Below is a small trained network, with its code and all its weights. Each question gives an input and a target symbol and asks what happens when units are switched off, that is, made to give their printed mean instead of their output.

import numpy as np


def w(rows, s, z=0):
    codes = np.array(rows[::2]) - 128.0
    scale = np.full(codes.shape[1], s)
    scale[-1] = z or s
    return codes * scale


def f(y):
    return y / 2 * (1 + np.tanh(0.7978845608 * (y + 0.044715 * y**3)))


def softmax(a):
    e = np.exp(a - a.max(-1, keepdims=True))
    return e / e.sum(-1, keepdims=True)


def log_softmax(a):
    a = a - a.max(-1, keepdims=True)
    return a - np.log(np.exp(a).sum(-1, keepdims=True))


def net(x, mask):
    ids = ['ΞΣαβλψ'.index(c) for c in x.split()]
    T = len(ids)
    res = E[ids] + P[:T]
    r = res
    for j in range(2):
        rows = slice(3 * j, 3 * j + 3)
        q, k, v = (r @ M[0][rows].T for M in (Q, K, V))
        z = softmax(np.where(np.tri(T) > 0, q @ k.T / 3**0.5, -1e9)) @ v
        o = O[0][rows]
        res = res + np.where(mask[j], z, o[:, -1]) @ o[:, :-1]
    y = f(res @ A[0][:, :-1].T + A[0][:, -1])
    res = res + np.where(mask[2:14], y, B[0][:, -1]) @ B[0][:, :-1]
    return log_softmax(res[-1] @ U[:, :-1].T + U[:, -1])


Q, K, V, O, A, B = {}, {}, {}, {}, {}, {}
E = w([
[88,129,247],'Ξ',
[110,193,126],'Σ',
[217,226,27],'α',
[204,43,181],'β',
[237,18,123],'λ',
[13,178,146],'ψ',
],0.014)
P = w([
[77,82,61],'0',
[235,254,229],'1',
[45,78,50],'2',
[114,21,68],'3',
[247,240,205],'4',
[16,99,32],'5',
[114,10,83],'6',
[243,237,207],'7',
[7,114,21],'8',
],0.0065)
Q[0] = w([
[163,85,155],'head 0',
[153,160,118],'head 0',
[99,73,59],'head 0',
[127,163,84],'head 1',
[160,5,82],'head 1',
[101,133,73],'head 1',
],0.013)
K[0] = w([
[195,66,73],'head 0',
[51,79,127],'head 0',
[231,232,93],'head 0',
[3,127,72],'head 1',
[85,2,227],'head 1',
[170,218,221],'head 1',
],0.0072)
V[0] = w([
[160,138,17],'head 0',
[55,170,168],'head 0',
[200,61,122],'head 0',
[138,103,254],'head 1',
[74,125,86],'head 1',
[188,142,12],'head 1',
],0.0085)
O[0] = w([
[40,89,24,3],'head 0',
[3,132,178,144],'head 0',
[175,25,164,163],'head 0',
[102,27,126,217],'head 1',
[185,51,99,73],'head 1',
[133,149,229,84],'head 1',
],0.0056,0.0048)
A[0] = w([
[179,125,87,163],'neuron 0',
[34,58,137,56],'neuron 1',
[49,180,137,209],'neuron 2',
[96,26,105,193],'neuron 3',
[65,96,14,253],'neuron 4',
[141,95,6,112],'neuron 5',
[158,122,24,104],'neuron 6',
[131,168,72,111],'neuron 7',
[86,176,132,193],'neuron 8',
[136,160,182,220],'neuron 9',
[121,100,198,126],'neuron 10',
[218,94,171,98],'neuron 11',
],0.015,0.0056)
B[0] = w([
[122,118,181,169],'neuron 0',
[2,180,43,195],'neuron 1',
[161,74,141,235],'neuron 2',
[102,198,226,237],'neuron 3',
[202,135,3,182],'neuron 4',
[155,54,179,173],'neuron 5',
[59,61,172,158],'neuron 6',
[73,83,111,139],'neuron 7',
[180,103,190,198],'neuron 8',
[134,74,55,245],'neuron 9',
[66,138,86,240],'neuron 10',
[130,203,106,248],'neuron 11',
],0.0096,0.011)
U = w([
[23,138,115,26],'Ξ',
[232,117,46,29],'Σ',
[113,11,97,180],'α',
[136,241,169,144],'β',
[208,83,171,166],'λ',
[145,219,1,253],'ψ',
],0.0087,0.0031)

Each question gives the input, a string of symbols that net reads in full, and the target symbol t.
The units are the heads (3 rows each of Q, K, V and O) and the neurons (one row each of A and B). Each row of codes is followed by its name. A weight is (code - 128) times the scale printed after its matrix; where a second scale follows, it is the last column's (O, A, B and U).
mask holds one flag per unit, heads first, then neurons. A switched-off unit (its flag False) gives its mean, the last column of its rows in O or B, instead of its output. The means were averaged over made-up inputs and are rounded, as every weight is.
A unit's drop is (log p(t) with every unit on - log p(t) with that unit switched off) / (log p(t) with every unit on - log p(t) with every unit switched off).
The circuit of an input: a set's keep is (log p(t) with only the set's units on - log p(t) with every unit switched off) / (log p(t) with every unit on - log p(t) with every unit switched off). Starting from the 12 units with the biggest drops (on a tie, the unit counted first), units are removed one at a time, each time the one whose removal leaves the highest keep (on an exact tie, the one counted first), for as long as the keep stays at least 0.8.
circuit, biggest first: the units of the circuit, biggest drop first
k most important neurons: the k neurons with the biggest drops, biggest first
heads that matter: for each layer, one digit per head in row order, 1 if its drop is at least 0.15 and else 0, layers parted by /
drop of u: that unit's drop, to one decimal
input β Σ Ξ Σ α, target Σ: 3 most important neurons => (neuron 3; neuron 9; neuron 1)
input α β Ξ Ξ ψ α Ξ λ, target β: circuit, biggest first => (neuron 11; neuron 4)
input Ξ α Ξ Σ Ξ Ξ α α ψ, target α: 4 most important neurons => (neuron 2; neuron 11; neuron 8; neuron 3)
input λ ψ ψ Ξ Ξ λ, target λ: 2 most important neurons => (neuron 3; neuron 5)
input β Ξ β β Σ β λ, target λ: heads that matter => 10
input Ξ α α ψ Σ, target λ: heads that matter => 10
input ψ Ξ ψ ψ α, target λ: heads that matter => 10
input α Ξ β Ξ β, target ψ: 3 most important neurons => (neuron 11; neuron 3; neuron 8)
input Ξ Ξ β Ξ λ ψ Ξ Ξ β, target β: 4 most important neurons => (neuron 3; neuron 9; neuron 2; neuron 11)
input Σ Ξ α ψ Ξ, target λ: 4 most important neurons => (neuron 8; neuron 1; neuron 2; neuron 9)
input Ξ Ξ Ξ Ξ α, target Σ: 4 most important neurons => (neuron 9; neuron 3; neuron 1; neuron 10)
input ψ Ξ ψ, target ψ: circuit, biggest first => (neuron 4)
input Ξ Ξ α β Ξ Ξ, target α: 2 most important neurons => (neuron 3; neuron 11)
input Ξ Ξ Ξ λ β β ψ, target ψ: 3 most important neurons => (neuron 4; neuron 1; neuron 6)
input α Ξ λ Σ, target Σ: heads that matter => 10
input Ξ Ξ Ξ Ξ ψ, target λ: 2 most important neurons => (neuron 1; neuron 8)
input Ξ α Ξ, target α: drop of head 1 => 1.1
input Ξ ψ β, target β: drop of neuron 9 => 0.1
input Σ λ λ Ξ Ξ Ξ Σ ψ Σ, target Σ: drop of neuron 10 => 0.1
